Below are the code and all the weights of a small trained network. Each question names an input and a target symbol and asks about switching units off, where a switched-off unit gives its printed mean instead of its output.

import numpy as np


def w(rows, s, z=0):
    codes = np.array(rows[::2]) - 128.0
    scale = np.full(codes.shape[1], s)
    scale[-1] = z or s
    return codes * scale


def f(y):
    return np.maximum(y, 0)


def softmax(a):
    e = np.exp(a - a.max(-1, keepdims=True))
    return e / e.sum(-1, keepdims=True)


def log_softmax(a):
    a = a - a.max(-1, keepdims=True)
    return a - np.log(np.exp(a).sum(-1, keepdims=True))


def net(x, mask):
    ids = ['Σβγεζθμξτ'.index(c) for c in x.split()]
    T = len(ids)
    res = E[ids] + P[:T]
    q, k, v = (res @ M[0].T for M in (Q, K, V))
    z = softmax(np.where(np.tri(T) > 0, q @ k.T / 2**0.5, -1e9)) @ v
    res = res + np.where(mask[0], z, O[0][:, -1]) @ O[0][:, :-1]
    y = f(res @ A[0][:, :-1].T + A[0][:, -1])
    res = res + np.where(mask[1:13], y, B[0][:, -1]) @ B[0][:, :-1]
    return log_softmax(res[-1] @ U[:, :-1].T + U[:, -1])


Q, K, V, O, A, B = {}, {}, {}, {}, {}, {}
E = w([
[99,127,104,119,8,88,137],'Σ',
[71,174,173,91,19,95,147],'β',
[123,121,76,141,99,125,62],'γ',
[108,143,93,152,37,139,104],'ε',
[123,152,71,107,76,113,77],'ζ',
[134,211,112,111,68,143,147],'θ',
[63,148,169,122,57,100,116],'μ',
[111,145,122,160,91,141,107],'ξ',
[92,162,145,37,9,204,87],'τ',
],0.011)
P = w([
[156,171,190,236,253,44,85],'0',
[144,109,60,217,137,151,48],'1',
[107,117,97,127,112,169,102],'2',
[118,142,105,53,81,154,128],'3',
[124,130,108,41,45,157,172],'4',
[135,125,69,63,58,187,190],'5',
[127,151,83,32,33,182,224],'6',
],0.0069)
Q[0] = w([
[155,105,126,157,121,124,122],'H0',
[99,144,81,130,1,144,122],'H0',
],0.082)
K[0] = w([
[72,159,140,74,89,152,186],'H0',
[154,179,253,127,220,95,67],'H0',
],0.054)
V[0] = w([
[151,216,65,24,19,160,116],'H0',
[73,86,254,108,82,100,190],'H0',
],0.016)
O[0] = w([
[108,249,27,71,87,145,125,249],'H0',
[254,167,146,106,61,104,95,236],'H0',
],0.0087,0.0016)
A[0] = w([
[104,168,125,251,167,30,82,144],'N0',
[156,54,133,29,120,134,148,157],'N1',
[52,122,108,114,203,152,144,20],'N2',
[113,87,45,96,176,114,178,96],'N3',
[90,118,100,171,153,79,209,26],'N4',
[188,49,208,111,148,141,136,46],'N5',
[223,178,175,145,118,149,114,2],'N6',
[137,216,64,181,145,27,165,102],'N7',
[152,37,137,101,205,123,183,42],'N8',
[166,236,158,190,233,134,226,12],'N9',
[194,136,159,133,140,128,139,255],'N10',
[86,179,211,159,169,155,21,153],'N11',
],0.012,0.0067)
B[0] = w([
[136,156,98,96,140,125,235,202],'N0',
[60,143,134,165,164,117,134,254],'N1',
[210,126,76,41,197,38,40,202],'N2',
[77,179,126,157,105,87,112,156],'N3',
[155,49,122,125,133,87,99,161],'N4',
[214,192,64,127,195,164,135,230],'N5',
[111,56,87,134,238,226,97,214],'N6',
[143,57,139,163,130,138,70,247],'N7',
[122,89,254,81,36,202,144,177],'N8',
[51,226,150,61,174,213,85,129],'N9',
[109,182,200,119,54,47,99,240],'N10',
[120,75,121,184,111,142,106,216],'N11',
],0.017,0.0055)
U = w([
[126,108,183,146,63,61,85,160],'Σ',
[114,51,164,212,100,129,3,255],'β',
[150,42,147,83,128,148,94,26],'γ',
[69,50,125,224,132,132,138,140],'ε',
[101,59,87,124,168,85,93,77],'ζ',
[59,135,117,97,158,170,117,160],'θ',
[184,135,127,147,148,111,92,78],'μ',
[127,80,172,164,104,175,133,70],'ξ',
[164,116,69,65,58,173,82,78],'τ',
],0.0054,0.0049)

Each question gives the input, a string of symbols that net reads in full, and the target symbol t.
The units are the heads (2 rows each of Q, K, V and O) and the neurons (one row each of A and B). Each row of codes is followed by its name. A weight is (code - 128) times the scale printed after its matrix; where a second scale follows, it is the last column's (O, A, B and U).
mask holds one flag per unit, heads first, then neurons. A switched-off unit (its flag False) gives its mean, the last column of its rows in O or B, instead of its output. The means were averaged over made-up inputs and are rounded, as every weight is.
A unit's drop is (log p(t) with every unit on - log p(t) with that unit switched off) / (log p(t) with every unit on - log p(t) with every unit switched off).
The circuit of an input: a set's keep is (log p(t) with only the set's units on - log p(t) with every unit switched off) / (log p(t) with every unit on - log p(t) with every unit switched off). Starting from the 12 units with the biggest drops (on a tie, the unit counted first), units are removed one at a time, each time the one whose removal leaves the highest keep (on an exact tie, the one counted first), for as long as the keep stays at least 0.8.
circuit, biggest first: the units of the circuit, biggest drop first
most important unit: the unit with the biggest drop
k most important neurons: the k neurons with the biggest drops, biggest first
drop of u: that unit's drop, to one decimal
input ζ ε Σ γ ζ ξ, target ζ: circuit, biggest first -> (H0, N2)
input β τ β θ, target β: circuit, biggest first -> (N6, H0, N10)
input γ γ ε, target γ: 2 most important neurons -> (N8, N2)
input γ μ τ τ β, target γ: 4 most important neurons -> (N8, N2, N5, N10)
input Σ β τ θ τ β, target Σ: circuit, biggest first -> (H0, N6, N10)
input μ τ τ τ ε ε, target μ: most important unit -> N5
input μ τ ε τ γ ζ, target μ: circuit, biggest first -> (N5, H0)
input ζ ε ξ β β, target ζ: 2 most important neurons -> (N2, N10)
input γ γ μ θ, target γ: circuit, biggest first -> (H0, N8, N2)
input Σ γ τ τ ζ μ μ, target Σ: 2 most important neurons -> (N6, N10)
input ζ ε τ τ γ, target ζ: 3 most important neurons -> (N2, N10, N7)
input ξ θ β τ τ τ, target ξ: circuit, biggest first -> (H0, N8, N2)
input ζ β γ, target ζ: 3 most important neurons -> (N2, N0, N10)
input ξ ζ ε β ε, target ξ: 3 most important neurons -> (N8, N5, N2)
input τ θ β ξ τ μ, target τ: most important unit -> H0
input Σ θ Σ τ γ τ, target Σ: 2 most important neurons -> (N6, N10)
input μ ε Σ γ, target μ: 2 most important neurons -> (N5, N7)
input β τ β ε μ μ τ, target β: 4 most important neurons -> (N6, N10, N0, N1)
input ζ τ μ τ μ, target ζ: 2 most important neurons -> (N2, N10)
input θ θ τ β τ, target θ: most important unit -> N7
input ζ τ Σ ζ, target ζ: drop of N2 -> 0.7
input ζ γ τ θ Σ τ, target ζ: drop of H0 -> 1.1
input Σ τ τ μ, target Σ: drop of N6 -> 0.5
input Σ τ Σ ζ τ, target Σ: drop of N7 -> 0.2
